Below is a small trained network, with its code and all its weights. Each question gives an input and a target symbol and asks what happens when units are switched off, that is, made to give their printed mean instead of their output.

import numpy as np


def w(rows, s, z=0):
    codes = np.array(rows[::2]) - 128.0
    scale = np.full(codes.shape[1], s)
    scale[-1] = z or s
    return codes * scale


def f(y):
    return np.maximum(y, 0)


def softmax(a):
    e = np.exp(a - a.max(-1, keepdims=True))
    return e / e.sum(-1, keepdims=True)


def log_softmax(a):
    a = a - a.max(-1, keepdims=True)
    return a - np.log(np.exp(a).sum(-1, keepdims=True))


def net(x, mask):
    ids = ['Γαεζημστφ'.index(c) for c in x.split()]
    T = len(ids)
    res = E[ids] + P[:T]
    r = res
    for j in range(2):
        rows = slice(3 * j, 3 * j + 3)
        q, k, v = (r @ M[0][rows].T for M in (Q, K, V))
        z = softmax(np.where(np.tri(T) > 0, q @ k.T / 3**0.5, -1e9)) @ v
        o = O[0][rows]
        res = res + np.where(mask[j], z, o[:, -1]) @ o[:, :-1]
    y = f(res @ A[0][:, :-1].T + A[0][:, -1])
    res = res + np.where(mask[2:18], y, B[0][:, -1]) @ B[0][:, :-1]
    return log_softmax(res[-1] @ U[:, :-1].T + U[:, -1])


Q, K, V, O, A, B = {}, {}, {}, {}, {}, {}
E = w([
[44,98,177,140,113,191,225,226,212],'Γ',
[161,161,41,35,111,144,180,139,88],'α',
[35,172,110,148,4,114,121,149,7],'ε',
[66,109,195,151,253,210,105,144,59],'ζ',
[118,34,200,106,110,225,104,232,92],'η',
[132,192,69,215,154,83,110,240,123],'μ',
[135,66,59,143,133,41,137,165,140],'σ',
[180,65,49,183,54,168,138,137,163],'τ',
[184,147,207,151,116,190,24,197,82],'φ',
],0.013)
P = w([
[214,175,253,89,149,139,203,121,168],'0',
[120,108,173,63,126,133,158,172,90],'1',
[132,120,156,65,147,135,150,180,100],'2',
[119,120,126,65,152,149,149,175,98],'3',
[126,120,112,60,171,155,147,175,104],'4',
[112,113,90,60,176,147,134,182,99],'5',
[119,114,72,60,169,140,125,181,101],'6',
[123,125,57,57,184,155,127,184,117],'7',
[115,105,53,58,186,152,113,180,104],'8',
],0.0059)
Q[0] = w([
[126,77,118,120,133,150,160,203,110],'h1',
[120,116,132,127,110,105,110,124,109],'h1',
[126,154,147,154,118,106,101,53,135],'h1',
[88,117,146,65,130,157,118,253,97],'h2',
[92,101,147,155,153,116,114,224,104],'h2',
[110,146,123,158,131,193,141,179,109],'h2',
],0.031)
K[0] = w([
[179,138,200,152,116,87,184,86,111],'h1',
[104,150,130,97,102,151,109,63,162],'h1',
[81,100,86,104,137,132,63,161,149],'h1',
[147,116,6,91,148,120,97,155,154],'h2',
[142,103,77,137,173,134,90,144,104],'h2',
[136,157,64,158,125,151,146,116,173],'h2',
],0.025)
V[0] = w([
[124,56,122,87,67,206,101,99,210],'h1',
[116,120,113,117,80,55,175,135,181],'h1',
[3,92,174,181,130,110,152,116,111],'h1',
[134,120,121,151,57,215,127,94,118],'h2',
[204,79,106,93,155,75,212,113,139],'h2',
[144,126,121,199,112,85,120,143,165],'h2',
],0.015)
O[0] = w([
[141,97,234,223,38,110,199,134,43,173],'h1',
[185,81,140,167,249,119,222,153,66,37],'h1',
[98,159,53,26,59,83,138,239,27,143],'h1',
[142,160,78,151,108,255,156,129,143,110],'h2',
[92,62,42,140,191,82,166,41,84,253],'h2',
[119,88,84,187,100,102,71,205,111,104],'h2',
],0.0076,0.0043)
A[0] = w([
[52,194,164,117,173,165,126,80,67,175],'n1',
[111,186,100,179,186,92,85,191,125,183],'n2',
[170,128,143,186,190,99,147,183,157,118],'n3',
[138,121,106,121,59,103,181,186,170,96],'n4',
[103,75,133,86,139,140,58,101,184,153],'n5',
[157,112,81,114,77,88,199,98,215,159],'n6',
[156,122,168,194,108,125,167,125,91,44],'n7',
[84,130,162,57,127,101,167,171,159,68],'n8',
[167,131,143,133,87,80,105,57,172,157],'n9',
[123,155,106,146,160,112,112,145,195,4],'n10',
[222,157,134,93,149,153,5,87,38,135],'n11',
[161,46,172,98,108,150,126,190,190,79],'n12',
[177,201,158,95,145,180,142,167,150,121],'n13',
[2,113,123,162,84,124,140,100,86,94],'n14',
[185,44,130,39,98,177,158,76,118,89],'n15',
[185,103,94,154,140,149,172,168,94,187],'n16',
],0.0099,0.004)
B[0] = w([
[138,93,170,73,63,146,91,106,157,217],'n1',
[151,137,99,72,59,165,200,93,84,202],'n2',
[74,193,177,93,155,85,85,148,158,207],'n3',
[161,191,126,191,184,168,141,154,88,223],'n4',
[101,165,127,130,177,120,146,251,107,252],'n5',
[60,106,84,108,147,170,63,35,136,187],'n6',
[127,134,65,134,81,50,159,162,208,239],'n7',
[140,154,161,138,155,92,201,88,161,230],'n8',
[143,132,72,146,130,198,151,151,140,167],'n9',
[116,77,185,187,170,98,88,166,96,160],'n10',
[122,44,171,177,62,47,138,64,211,194],'n11',
[205,122,93,129,129,174,193,119,62,214],'n12',
[120,121,54,164,111,63,129,77,106,207],'n13',
[185,133,175,180,202,137,39,84,104,239],'n14',
[153,139,150,78,89,135,168,170,68,198],'n15',
[115,100,173,99,124,193,65,155,180,255],'n16',
],0.011,0.0099)
U = w([
[159,127,150,136,94,96,149,217,76,217],'Γ',
[109,191,131,194,200,156,221,90,155,82],'α',
[138,127,28,98,86,142,211,97,91,46],'ε',
[82,255,95,124,69,90,84,157,112,5],'ζ',
[167,174,104,204,67,116,111,61,70,202],'η',
[108,70,63,158,177,33,127,145,74,85],'μ',
[88,117,169,75,111,135,125,109,137,214],'σ',
[127,73,117,163,55,78,153,142,191,19],'τ',
[111,116,57,179,81,205,91,175,170,199],'φ',
],0.0055,0.0024)

Each question gives the input, a string of symbols that net reads in full, and the target symbol t.
The units are the heads (3 rows each of Q, K, V and O) and the neurons (one row each of A and B). Each row of codes is followed by its name. A weight is (code - 128) times the scale printed after its matrix; where a second scale follows, it is the last column's (O, A, B and U).
mask holds one flag per unit, heads first, then neurons. A switched-off unit (its flag False) gives its mean, the last column of its rows in O or B, instead of its output. The means were averaged over made-up inputs and are rounded, as every weight is.
A unit's drop is (log p(t) with every unit on - log p(t) with that unit switched off) / (log p(t) with every unit on - log p(t) with every unit switched off).
The circuit of an input: a set's keep is (log p(t) with only the set's units on - log p(t) with every unit switched off) / (log p(t) with every unit on - log p(t) with every unit switched off). Starting from the 12 units with the biggest drops (on a tie, the unit counted first), units are removed one at a time, each time the one whose removal leaves the highest keep (on an exact tie, the one counted first), for as long as the keep stays at least 0.8.
circuit, biggest first: the units of the circuit, biggest drop first
unit that matters most: the unit with the biggest drop
top k neurons: the k neurons with the biggest drops, biggest first
heads that matter: for each layer, one digit per head in row order, 1 if its drop is at least 0.15 and else 0, layers parted by /
input μ η η σ φ, target μ: circuit, biggest first => (h1; h2)
input η ε Γ ζ φ ζ ε ε ε, target η: heads that matter => 00
input μ σ Γ Γ Γ ζ, target μ: heads that matter => 11
input φ τ Γ Γ σ, target φ: heads that matter => 10
input φ Γ ζ ε ε τ τ η, target φ: unit that matters most => h2
input η η η η, target η: heads that matter => 10
input η σ Γ μ τ η α, target η: heads that matter => 10
input Γ η φ, target τ: top 2 neurons => (n11; n7)
input η Γ Γ Γ, target η: top 2 neurons => (n5; n14)
input ζ Γ η, target ζ: heads that matter => 10
input φ ε Γ Γ φ α τ α, target φ: heads that matter => 10
input τ ε Γ φ ε, target φ: circuit, biggest first => (h2; n8)
input ε Γ φ, target η: circuit, biggest first => (h2; n13)
input Γ Γ τ φ μ ε μ, target Γ: heads that matter => 10
input Γ μ ε, target Γ: circuit, biggest first => (h1)
input φ Γ Γ ε Γ η α τ η, target φ: heads that matter => 11
input ε φ τ η τ ζ Γ η ζ, target φ: heads that matter => 01
input φ ζ Γ Γ Γ ε, target φ: top 3 neurons => (n9; n8; n3)
input μ φ ε α Γ μ Γ Γ ζ, target μ: circuit, biggest first => (h1; n10)
input α Γ τ η, target α: top 3 neurons => (n1; n12; n3)
input ζ μ τ τ Γ Γ α σ Γ, target ζ: top 3 neurons => (n5; n12; n11)
input ε τ Γ, target ε: circuit, biggest first => (h1; n14; n3)
input ζ Γ σ ζ Γ, target μ: circuit, biggest first => (h2)
input ζ τ ζ η α α φ, target τ: heads that matter => 00
